Below are the code and all the weights of a small trained network. Each question names an input and a class and asks about switching units off, where a switched-off unit gives its printed mean instead of its output.

import numpy as np


def w(rows, s, z=0):
    codes = np.array(rows[::2]) - 128.0
    scale = np.full(codes.shape[1], s)
    scale[-1] = z or s
    return codes * scale


def f(y):
    return y / 2 * (1 + np.tanh(0.7978845608 * (y + 0.044715 * y**3)))


def log_softmax(a):
    a = a - a.max(-1, keepdims=True)
    return a - np.log(np.exp(a).sum(-1, keepdims=True))


def net(x, mask):
    res = np.array(x, float).reshape(1, 7) / 4 @ E
    y = f(res @ A[0][:, :-1].T + A[0][:, -1])
    res = res + np.where(mask, y, B[0][:, -1]) @ B[0][:, :-1]
    return log_softmax(res[-1] @ U[:, :-1].T + U[:, -1])


A, B = {}, {}
E = w([
[1,52,123,83,145,88,130],'x0',
[172,59,214,109,71,62,137],'x1',
[77,171,225,178,23,166,132],'x2',
[49,164,153,161,167,50,205],'x3',
[72,167,55,95,65,108,66],'x4',
[150,160,170,78,162,159,142],'x5',
[40,68,156,130,164,219,53],'x6',
],0.0056)
A[0] = w([
[150,143,171,102,159,170,123,154],'n1',
[55,147,154,180,135,153,117,148],'n2',
[172,140,138,156,138,112,151,133],'n3',
[206,136,149,103,143,157,124,131],'n4',
[37,135,173,185,133,177,122,191],'n5',
[117,100,123,118,158,115,155,179],'n6',
[124,125,119,137,123,132,126,130],'n7',
[59,88,78,85,170,215,46,149],'n8',
[162,141,139,115,141,133,104,117],'n9',
[124,81,87,154,156,141,90,146],'n10',
[221,101,238,191,102,101,200,142],'n11',
[145,91,156,164,237,166,163,158],'n12',
[135,134,133,119,124,139,122,132],'n13',
[105,120,119,119,133,156,108,133],'n14',
[9,101,248,112,88,106,117,183],'n15',
[114,135,145,114,126,148,116,136],'n16',
[138,143,152,119,141,115,100,142],'n17',
[88,143,156,162,149,177,120,85],'n18',
[150,116,150,111,101,112,154,126],'n19',
[132,119,93,146,150,148,132,132],'n20',
[104,85,143,134,141,177,111,143],'n21',
[126,131,144,142,143,139,124,125],'n22',
[107,171,108,114,139,113,159,171],'n23',
[135,95,99,108,108,104,121,155],'n24',
[84,28,144,81,182,65,146,129],'n25',
[207,131,175,77,188,206,108,220],'n26',
[81,48,140,93,181,69,151,172],'n27',
[53,190,100,110,167,73,221,254],'n28',
[127,131,102,141,87,126,116,135],'n29',
[141,129,139,139,140,121,123,140],'n30',
[141,101,155,165,235,167,158,118],'n31',
[110,124,171,124,91,132,146,151],'n32',
],0.011,0.0021)
B[0] = w([
[144,130,90,131,140,142,142,156],'n1',
[171,150,86,126,156,148,144,182],'n2',
[128,107,133,135,119,132,160,159],'n3',
[92,131,95,128,137,155,170,177],'n4',
[170,164,59,151,143,166,148,213],'n5',
[123,119,155,115,147,122,121,149],'n6',
[135,132,133,126,126,132,124,130],'n7',
[129,86,209,147,73,69,140,254],'n8',
[112,129,118,131,124,150,136,140],'n9',
[114,128,177,109,114,104,113,168],'n10',
[137,87,149,160,63,109,222,247],'n11',
[125,145,137,102,185,124,105,192],'n12',
[126,129,116,132,129,127,124,131],'n13',
[137,127,139,136,117,115,127,150],'n14',
[6,86,100,98,86,167,159,235],'n15',
[136,126,112,138,121,128,126,138],'n16',
[120,122,121,133,121,134,132,132],'n17',
[177,146,100,140,140,132,126,163],'n18',
[132,133,136,158,112,122,126,147],'n19',
[123,122,151,117,114,118,118,144],'n20',
[149,136,145,143,134,102,151,169],'n21',
[136,131,118,120,130,127,128,132],'n22',
[146,108,144,125,151,118,149,153],'n23',
[142,152,145,152,137,137,95,146],'n24',
[113,144,169,88,174,105,73,197],'n25',
[106,132,79,122,154,161,201,214],'n26',
[118,136,159,85,178,121,91,194],'n27',
[136,113,182,94,207,113,183,222],'n28',
[154,137,118,137,141,138,101,143],'n29',
[129,126,128,120,120,128,137,132],'n30',
[138,147,131,100,176,123,97,184],'n31',
[112,125,101,139,102,135,124,156],'n32',
],0.026,0.0081)
U = w([
[205,205,83,172,136,135,71,66],'0',
[88,113,181,92,124,73,2,63],'1',
[112,69,109,201,9,122,171,156],'2',
[175,128,160,120,177,84,163,254],'3',
[81,151,67,93,165,175,139,91],'4',
],0.0079,0.00072)

Each question gives the input, the list of numbers given to net, and the class t.
The units are the neurons (one row each of A and B). Each row of codes is followed by its name. A weight is (code - 128) times the scale printed after its matrix; where a second scale follows, it is the last column's (A, B and U).
mask holds one flag per neuron, in row order. A switched-off neuron (its flag False) gives its mean, the last column of its row in B, instead of its output. The means were averaged over made-up inputs and are rounded, as every weight is.
A unit's drop is (log p(t) with every unit on - log p(t) with that unit switched off) / (log p(t) with every unit on - log p(t) with every unit switched off).
The circuit of an input: a set's keep is (log p(t) with only the set's units on - log p(t) with every unit switched off) / (log p(t) with every unit on - log p(t) with every unit switched off). Starting from the 12 units with the biggest drops (on a tie, the unit counted first), units are removed one at a time, each time the one whose removal leaves the highest keep (on an exact tie, the one counted first), for as long as the keep stays at least 0.8.
units of the circuit, in order: the units of the circuit, biggest drop first
unit that matters most: the unit with the biggest drop
top k neurons: the k neurons with the biggest drops, biggest first
drop when u is switched off: that unit's drop, to one decimal
input [-8,-7,4,8,-6,7,8], class 4: units of the circuit, in order => n26
input [-7,5,-7,-5,8,0,-1], class 4: top 4 neurons => n11, n8, n4, n26
input [-6,1,7,-8,6,-3,1], class 0: top 4 neurons => n15, n11, n8, n29
input [7,-3,5,1,4,2,-2], class 4: units of the circuit, in order => n15, n11
input [3,3,-1,3,-5,0,5], class 1: units of the circuit, in order => n25, n27
input [-7,-8,-5,5,-8,2,1], class 4: top 3 neurons => n8, n26, n4
input [0,-6,8,-5,5,6,-6], class 0: units of the circuit, in order => n15, n11, n28
input [-6,-5,2,8,-7,-2,5], class 0: units of the circuit, in order => n5, n15, n18
input [-6,-5,5,-4,5,-4,-5], class 0: top 3 neurons => n11, n15, n8
input [-8,-5,-2,1,8,-6,-1], class 0: top 3 neurons => n15, n11, n8
input [-8,-8,-7,4,-5,7,-3], class 4: top 3 neurons => n26, n8, n4
input [6,8,2,6,1,7,-6], class 1: top 2 neurons => n25, n27
input [-7,-7,-4,-3,5,4,0], class 2: top 2 neurons => n8, n28
input [1,-7,5,-3,8,-4,8], class 2: units of the circuit, in order => n8
input [-5,-5,-3,-7,-8,-8,-4], class 4: top 2 neurons => n8, n26
input [5,-4,5,8,-5,-7,-4], class 4: top 2 neurons => n15, n8
input [-5,-8,1,-4,0,1,8], class 3: top 3 neurons => n8, n15, n11
input [7,-2,-8,-3,0,5,-7], class 1: top 2 neurons => n25, n11
input [-5,-6,2,-3,4,-1,-5], class 0: drop when n11 is switched off => 0.7
input [-2,-3,-6,2,-1,-1,5], class 1: unit that matters most => n11
input [-5,6,3,2,5,3,2], class 2: drop when n9 is switched off => 0.0
input [-1,4,-5,0,1,6,0], class 4: drop when n15 is switched off => -0.1
